Each row has a hidden value. The values are split into ranges, and the band after each row names the range that its value falls in. Each part has its own value, ranges and names.
(in the rows, 128 means zero)
[122 152  56 123 110 152 149 140 118 123 176  70  83 146 218 153 140 100
 150 116 127  61 168 132 164 135 123 128  79 157  86 138  96 115 125  97
 143 131  28 180 120  92  79 152 124 134  92 147 116 137 157 124 101 142
 193  28  26  83 143  94 196 120 151 129 131  94 111 122 119 174 125 156
 104 111 129 132 142 165 151 121 131 111  79 116 126 146  91 103 100 167
 145 115 102 144 137 179  78 140 153  97 159 153 134  77  34  79 111 104
 145 101 137 147 159 106 111 122 155  92 200 132 136 152 106 123 114  75
 105 110 173 156  89 131 107 147 147  47 126 201  98 107 125 117  99  62
 177  85  91 105 150 143 116 129 132  99 129 141 119 149 101 144 174 144
  86 100 120 139 138 160 125 131 149 154 116 139 154 108 103 160 147 153
 182 102 125 120 123  97  97 129 195 122 108  64 143 105 135  62 151 131
 150 136  77 148 178] -> dt
[128 141 146 102 126 113 119 161 131 134  85 123 140 116 181 105 133 154
 127 162 166 128 102 110 114 118 133 106 143  93 110 122 146 134 113 114
 102 124  90 148 115 143 104 141 120 124 120  96 114 154  97 120 104 122
 107 120 139 130 119 166 104 122 158 164 137 138 121 131 123 105 119 115
 115 147 163 112 134 121 103 109 122 133 118 113  81  81 120 131 140 119
  92 105 146 128 155 148 151  78 118 149 110 161 128  83 138 130 154 114
 129 125 140 131  99 128 108 118 131 129 111  98 137 139 126  96 135 112
 134 144  68 140 127 118 133 137 103  80 136 100 118 147 136 112 144 183
 146 128 117 138 103 136 133 122 134 135 101 129 111 130 132 126 115 138
 157 157 144  97 115 153 154 122 128 142 134 130 121 144 173 179 101 126
 100 140 115 125 137 127 165 116 193 132 117 122 111 122 156 137 131 126
 144 137 145 151 114] -> ns
[142  67 194 180 140 107 113  90 112 124 128 152 170 125  42 144  99 118
 107 117  94 188 139 166 112 149 112 151 162 150 151 135 134 159 138 202
 125 136 165 100 128 137 160  68 120 107 160 119 140 104 130 120 182 135
 138 231 189 158 126 119 108 138  61 117 113 157 133 137 155 106 137 121
 177 141  82 161 119 127 170 131 129 151 162 142 156 162 143 141 155 120
 132 214 142  78 108  82 155 140 130 151 123  92 122 212 199 161  80 178
 127 152  98 133 127 164 145 138 108 164 104 145 122 129 132 151 153 190
 132 117 154  80 160 134 149 144 137 187  95 122 169 124 126 153 131 121
  85 146 151 112 149 108 138 124 124 136 156 109 190 111 148 124 152 120
 149 125 122 145 130  70  84 130 104 124 106 117 111 114 101  58 126 132
 124 129 148 126 112 153 145 145  40 139 172 180 120 168 139 171 116 120
 114 107 168  63 122] -> dt
[146  76 133 220 146 145 129  67 108 114 184 149 161 150   1 158 104  92
  95  62  65 181 189 161 138 148 111 180 144 198 179 146 102 135 161 150
 189 138 255  78 155  96 204  74 145 137 142 182 156  76 175 108 203 126
 179 175 121 148 152  79 161 146  18  72 114 129 153 121 130 146 140 137
 182 106  45 150 113 134 167 191 134 141 177 155 215 204 163 130 147 119
 198 228 106 127  78  92 125 234 143  98 174  57 116 227 106 145  68 165
 105 148  77 129 148 142  99 162  92 139 151 199 104 117 124 188 131 153
 133 103 211  96 157 145 135  91 156 255  64 162 157 102 131 184  73  42
  64 138 166 102 178  71 127 116 126 123 175 117 195 114 141 109 190 104
  88  79  92 193 143  41  63 140 120 108  95 122 136 109  44   1 163 137
 140 120 184 137 123 137  54 164   1 127 153 205 178 168  86 135 121 129
  93  95 166  46 136] -> dt
[139  89 183 142 128 108  92 125 111 126 112 155 182 103  92 112 114 124
 108 112 123 170 118 128  97 125 123 125 182 114 144 152 167 146 128 159
 123 137 237 107 131 157 188 100 123 131 141  92 131 132 103 139 154 126
  98 209 217 168 127 155  70 138 103 138 139 144 146 139 135 100 133 107
 154 146 105 131 116  92 115 140 127 160 175 130 119 106 158 140 155 109
  89 114 141 106 130 105 180 121  95 159 100  85 118 180 211 169 130 149
 118 147 119 131 108 168  95 129  90 159  76 134 123 127 134 132 149 183
 156 136  94 111 161 127 136 123 117 186 117  86 174 166 129 145 121 171
  89 155 160 146 115 111 143 102 137 158 132 111 152 123 138 115 143 113
 173 144 145 113 117  77 123 124 116 100 126 120 107 134 114 102  96 117
  85 162 147 126 136 149 144 143  86 150 141 175 127 149 160 171 115 119
 128 137 178 116  81] -> ns
[128 137 118 110 122 127 127 139 133 119 135 116 117 137 154 133 135 113
 135 132 130 111 138 142 139 126 118 127  95 144 104 122 122 126 127 109
 132 130 108 142 128 126 144 135 129 132 120 120 123 134 135 127 132 141
 122  91  87 117 124 121 172 128 134 124 126 121 115 126 123 138 116 132
 138 126 126 122 127 138 137 127 129 124 108 124 144 124 121 124 129 146
 134 155 120 129 130 153 129 141 136 127 129 135 126 121  83 108 122 120
 133 114 132 130 140 123 127 129 127 105 147 128 128 139 113 125 124 123
 120 125 126 141 115 129 125 144 129  77  98 158 119 110 135 114 106  94
 134 111 125 117 129 126 129 127 130 113 126 136 123 138 121 128 147 135
 106 123 128 139 130 146 120 130 140 138 126 135 138 120 140 135 130 132
 146 118 131 120 122 113 115 125 143 115 125 124 139 124 126  95 132 126
 135 126 123 135 151] -> sr
[134 103 131 188 147 136 129 100 124 114 149 148 133 142  57 145 102 109
 121 104  99 160 156 154 130 140 111 157 129 161 151 126 104 135 142 157
 152 129 197  95 146 120 168 106 137 137 144 154 148 106 163 104 167 125
 138 163 127 139 140 113 140 137  83 102 105 130 147 125 122 134 123 136
 166 119  86 139 118 137 154 146 130 133 154 146 181 181 144 132 141 114
 170 207 124 120 101 105 133 184 132 114 159  86 123 185 112 123  94 175
 108 132 100 126 129 132 109 143 108 141 140 168 115 130 130 171 124 138
 127 114 170 116 142 139 134 104 129 184  88 137 141  91 131 159 109  80
  95 130 165 117 152  92 125 133 125 132 147 125 156 127 139 119 149 120
 112 105 110 163 132  88  95 130 122 116 111 124 132 120 100  49 148 127
 124 126 152 131 120 134  90 144  86 119 141 174 159 151  99 140 120 127
 104 102 164  70 133] -> dt
[122 167  87  94 106 140 141 170 132 131 136  83  77 133 214 129 145 126
 150 149 153  69 136 106 148 121 128 108  87 122  82 128 113 113 118 101
 122 128   7 178 116 106  70 156 118 128  78 137 108 149 132 114  88 138
 176  26  41  88 132 128 175 115 180 151 142  99 105 122 119 151 117 151
  88 121 167 111 136 152 124 112 127 109  66 110  97 122 105 108 108 156
 127  73 125 157 150 177  92 121 142 122 141 167 137  63 177  92 139  80
 146  95 151 143 140 109 129 119 155  89 171 115 144 155 106 103 121  69
 112 129 132 155  93 122 115 156 132  33 154 162 101 133 130  97 124 104
 169  94  94 117 131 143 129 128 135 108 114 149 101 148 115 135 146 146
 116 118 131 111 131 180 142 127 149 159 127 135 149 125 138 199 133 137
 165 113 114 115 133  98 135 123 213 121 102  73 133 102 147  77 144 132
 148 144  91 186 161] -> sr
[120 170 102  69 105 122 122 169 138 135  86 103 109 117 238 108 140 143
 140 173 176  98  97 105 118 110 146  89 116  79  91 114 136 125 103 102
  86 125  16 183 107 140  69 167 117 127  95 109 103 172  96 122  76 130
 106  78  83 115 121 169 108 111 186 170 151 127 104 126 126 117  99 121
  75 149 192 101 138 130 102  96 120 119 107 104  62  43 105 121 133 152
  78  69 144 150 173 169 150  67 124 153  98 170 125  61 127 104 160  94
 148  91 155 134 114 125 119 119 141 113 141  86 148 150 121  58 130  82
 120 149  65 165 107 118 125 150 112  22 147 113 103 164 136  67 121 159
 175 108 104 144  92 151 126 129 138 129  88 139  90 143 111 133 107 137
 150 157 149  75 117 183 172 118 145 157 136 128 129 135 178 220 102 127
 122 140 107 113 145 107 167 103 235 134  96  87 116 103 174 110 138 129
 167 155 122 199 134] -> ns

[125 135 127 127 140 125 146 112 137 110 127 140 134 131 108 134 143 110
 148 120 119 146 124 127 105 134 121 136 154 123 255 149 107 122 131 137
 118 118 105 127 162 157 131 121 116 165 118 124] -> jn
[129 134 122 128 145 117 148 113 139 111 130 151 131 137 113 147 162 112
 148 114 123 149 128 128 105 132 115 138 154 118 242 148 106 121 131 138
 116 119 112 124 162 151 132 120 117 165 125 125] -> dd
[125 138 127 127 139 125 146 114 139 108 128 145 136 134 110 139 152 111
 149 119 119 148 125 127 105 134 119 136 151 120 250 146 106 120 132 135
 117 115 110 127 167 151 132 119 118 160 124 124] -> jn
[125 118 116 139 133 134 120 127 131 132 126 129 127 121 127 115 134 122
 127 130 133 133 140 116 132 139 128 128 123 125 127 150 130 126 126 114
 145 130 137 138 117 117 131 132 133 125 149 121] -> jn
[119 120 121 146 124 122 124 132 127 121 126 132 126 116 129 119 154 126
 126 125 134 124 135 113 131 139 126 127 119 123 128 141 123 122 126 112
 140 130 127 140 109 117 134 131 124 132 126 129] -> dd
[127 137 121 127 139 110 142 115 137 112 128 146 140 131 108 137 155 114
 145 117 125 149 123 124 103 133 117 136 151 126 229 154 103 120 133 139
 113 112 117 122 160 161 133 121 117 166 129 124] -> jn
[129 115 120 134 124 139 119 117 125 132 142 131 120 131 130 123 138 136
 128 135 134 149 128 120 137 130 130 144 125 126 113 160 133 130 127 110
 131 134 128 143 132 127 126 125 144 123 160 126] -> dd
[126 130 121 128 142 100 133 114 137 104 129 150 138 132 112 141 164 118
 143 121 127 147 121 124 106 136 119 136 148 127 212 151 105 120 135 137
 109 109 111 124 168 166 132 120 117 172 130 128] -> jn
[117 136 139 132 119 116 127 123 123 109 135 123 121 116 130 130 140 148
 124 126 136 122 121 122 133 133 124 127 118 116 130 124 117 123 124 133
 125 129 105 137 109 122 134 128 122 167 110 138] -> bb
[133 136 115 126 144 102 150 119 141 103 122 142 143 135 112 147 160 114
 139 121 120 146 127 132 107 138 115 133 154 125 236 143 101 122 134 142
 113 112 115 126 163 174 132 125 113 163 135 133] -> dd
[123 124 123 141 122 118 126 135 130 125 126 133 129 116 127 116 143 123
 124 123 132 123 134 114 126 140 125 127 118 123 115 130 122 122 125 120
 139 129 130 133 104 117 133 130 123 210 129 130] -> dd
[128 135 117 126 141 107 146 116 137 103 126 143 145 130 109 138 163 115
 141 123 118 139 124 127 108 135 116 132 146 126 227 145 104 122 133 137
 116 110 112 127 161 168 133 122 119 160 130 128] -> dd
[118 126 129 142 124 112 126 129 129 111 128 130 123 115 129 122 141 129
 123 124 137 125 128 111 131 136 124 126 117 121 139 133 120 122 124 119
 130 129 118 136 109 116 137 130 120 135 124 135] -> dd
[126 136 127 129 140 123 145 114 138 103 128 145 134 132 120 140 149 109
 146 121 120 151 123 125 103 134 121 137 157 120 255 175 103 122 133 132
 118 119 109 126 164 153 133 121 117 162 122 125] -> jn
[120 131 131 133 142 141 145 109 135 104 136 143 131 130 111 135 145 115
 147 129 113 157 117 132 102 133 128 135 158 119 255 148 101 124 130 130
 121 122  97 142 168 157 129 119 121 155 103 127] -> jn
[120 110 122 143 131 135 123 128 130 125 133 136 124 119 129 120 148 125
 126 129 134 136 136 116 133 138 128 132 124 127 116 151 129 125 125 107
 140 131 128 147 116 117 131 127 134 131 150 126] -> jn
[136 111 127 130 124 125 119 118 126 126 159 128 119 135 129 133 136 136
 128 134 144 154 122 119 138 128 129 151 120 121  80 158 133 131 128 117
 119 134 124 137 135 131 129 120 144 139 149 127] -> dd
[128 133 122 128 142 118 149 115 141 106 130 149 132 135 113 150 161 113
 147 118 127 162 129 125 103 132 115 136 157 119 213 158 106 119 132 138
 111 118 112 119 160 156 132 121 115 172 128 124] -> dd
[120 123 125 144 126 132 124 129 128 119 128 129 127 116 127 114 134 125
 124 129 128 119 131 117 128 140 127 128 119 120 142 127 125 123 123 118
 143 132 125 144 106 116 133 129 125 125 120 131] -> dd
[136 135 145 130 121 120 126 118 123 115 157 123 119 133 131 144 143 138
 125 128 150 137 117 121 140 128 125 137 121 121 100 136 129 128 129 137
 112 127 119 126 115 127 132 120 133 136 127 134] -> bb
[126 127 126 132 138 131 147 115 136 109 135 146 130 134 115 149 166 114
 147 119 119 158 125 137 107 130 119 136 159 114 255 139 102 123 132 131
 122 121 101 133 147 163 130 121 119 165 114 130] -> dd
[124 140 145 129 118 121 125 122 124 116 143 121 122 122 131 135 137 133
 124 128 137 122 122 123 137 133 122 127 130 115 106 123 121 126 126 147
 124 132 105 132 116 120 134 125 125 125 110 137] -> bb
[124 144 144 128 115 128 122 121 128 114 142 119 122 122 129 135 141 133
 134 129 133 115 120 125 139 130 123 129 121 114 108 118 116 126 126 141
 124 133 105 135 116 127 133 125 124 126 113 138] -> bb
[117 135 142 135 120 115 127 125 126 110 136 126 126 116 130 125 136 129
 123 126 135 122 122 123 127 137 129 126 119 116 102 125 114 122 125 123
 126 133 108 139 113 119 136 126 120 133 110 138] -> bb
[127 141 121 124 140 128 144 115 138 114 125 140 140 135 109 135 146 111
 145 121 116 141 123 128 104 133 116 134 156 121 255 149 111 123 133 138
 120 117 110 127 160 150 132 123 119 157 123 124] -> jn
[130 138 143 128 120 113 124 125 124 114 150 122 117 125 128 143 134 135
 129 129 142 125 117 123 131 130 121 132 118 117  92 127 116 128 127 143
 116 130 110 131 124 127 132 121 130 124 113 136] -> bb
[118 139 139 132 118 119 125 126 125 109 133 122 121 117 125 125 136 134
 124 125 136 120 123 121 132 135 123 127 123 116 125 124 117 122 124 133
 126 133 110 138 113 120 137 128 123 132 110 137] -> bb
[130 132 117 129 144 112 148 123 137 109 129 150 135 137 114 154 169 111
 145 115 121 144 132 136 105 131 113 134 154 114 246 135 107 122 133 135
 113 116 110 125 154 163 132 125 113 160 125 130] -> bb
[127 117 115 139 126 130 122 129 126 130 124 133 128 123 127 120 144 127
 129 129 137 131 137 113 129 137 128 132 121 130  85 159 131 125 126 113
 138 130 135 141 114 108 133 130 137 132 165 122] -> jn
[126 133 123 128 141 121 144 115 138 106 130 145 141 130 112 133 154 114
 146 123 121 146 123 128 105 135 118 139 155 127 238 148 106 120 134 135
 113 112 112 120 162 162 133 122 122 149 126 128] -> jn
[130 142 128 123 144 103 147 119 136 112 125 141 140 135 111 136 156 108
 144 112 127 145 128 121 104 134 114 134 146 127 236 158 132 120 134 143
 114 113 115 115 158 157 134 123 116 169 141 122] -> jn
[124 134 127 133 142 129 144 115 137 108 130 145 135 132 113 139 147 117
 148 121 123 154 122 127 105 133 123 135 157 119 255 151 109 122 132 133
 119 118 114 129 161 151 133 120 118 163 116 126] -> jn
[126 126 123 132 141 123 150 113 138 111 132 147 130 135 113 151 170 114
 149 116 121 157 127 134 110 131 119 135 157 117 252 148 105 121 132 132
 113 118 107 128 155 157 131 121 116 165 118 130] -> dd
[137 117 129 130 122 136 119 119 125 125 165 126 117 136 132 139 144 141
 128 133 144 152 120 120 133 128 128 146 119 122  83 152 135 131 128 121
 113 135 119 134 138 106 130 120 145 130 140 131] -> bb
[128 134 123 128 136 125 148 116 139 110 128 148 132 137 113 146 160 110
 143 114 122 156 128 130 109 132 117 135 163 118 225 150 107 120 133 139
 120 117 109 121 163 156 132 121 114 165 117 125] -> dd
[121 140 135 133 122 114 126 130 127 120 129 126 127 116 127 123 139 127
 124 121 139 117 128 118 132 137 120 126 114 120 111 133 119 122 126 133
 127 126 119 129 109 118 137 130 120 131 124 134] -> bb
[120 132 128 142 122 119 125 130 127 117 123 128 126 115 129 109 140 125
 123 125 131 117 130 118 128 140 126 123 114 121 121 129 121 122 124 120
 132 130 121 139 123 117 136 132 125 131 120 131] -> dd
[124 131 120 129 146 105 143 115 134 104 128 142 137 129 111 135 162 113
 142 122 123 145 122 123 109 136 119 137 147 127 228 150 104 122 134 137
 112 110 107 129 165 164 133 121 116 164 127 130] -> dd
[130 117 119 131 142 100 146 114 133 101 131 151 131 139 115 153 172 120
 142 120 126 162 127 139 106 134 115 135 150 120 230 144 106 121 131 132
 111 109 106 134 155 179 131 123 113 165 118 137] -> bb
[128 115 116 136 133 133 121 126 127 132 136 131 124 128 131 119 137 128
 129 132 135 147 136 116 138 133 131 135 129 127  92 160 136 127 126 109
 137 131 123 141 125 122 126 128 141 123 167 127] -> jn
[133 120 132 129 123 131 118 117 122 122 168 129 115 135 134 141 133 140
 128 134 147 152 119 119 136 127 127 147 120 120  68 152 123 130 128 124
 109 132 120 136 138 132 130 118 141 138 133 132] -> bb
[122 118 118 144 129 132 119 132 127 123 126 131 127 118 126 115 137 121
 129 129 129 124 139 116 128 140 127 128 118 122 150 133 129 125 124 116
 145 131 131 146 105 119 132 131 130 121 134 126] -> jn
[137 137 111 124 145 113 146 117 141 111 120 142 149 138 110 140 156 105
 142 125 116 144 133 134 110 138 114 133 148 120 253 142 105 124 133 145
 119 107 116 126 157 177 132 126 113 152 132 131] -> dd
[116 109 120 143 130 151 120 122 123 124 141 132 122 115 123 117 131 128
 129 141 127 142 129 123 131 135 137 133 122 123 119 133 124 128 123 102
 145 137 123 156 114 125 128 127 137 111 134 128] -> jn
[119 130 129 140 124 113 125 131 128 117 130 128 128 116 128 119 139 127
 124 124 137 124 122 115 126 139 124 127 117 117 136 131 121 123 124 120
 132 125 117 135 112 116 135 128 121 131 116 135] -> dd
[125 131 119 129 140 102 145 117 136 104 130 145 140 130 111 139 156 114
 139 121 124 145 123 123 107 134 116 133 145 127 242 148 105 123 135 137
 109 109 111 122 152 166 131 120 116 173 129 128] -> dd
[132 130 116 130 146 101 150 116 138 106 127 143 141 134 114 145 165 115
 140 127 118 150 124 135 107 138 118 137 150 123 254 140 106 122 133 138
 116 112 111 132 163 182 129 124 116 156 122 136] -> bb
[129 121 116 135 136 121 124 131 129 131 123 133 129 123 124 119 144 125
 126 125 140 137 143 109 134 136 126 134 125 130  94 161 130 124 128 111
 136 123 140 132 114 118 133 130 135 132 163 120] -> jn
[130 133 117 128 139 111 149 114 135 116 130 144 141 130 109 142 164 114
 144 129 115 144 122 135 103 137 123 134 152 123 247 132 104 123 134 139
 110 114 108 134 165 176 132 123 117 152 121 133] -> dd
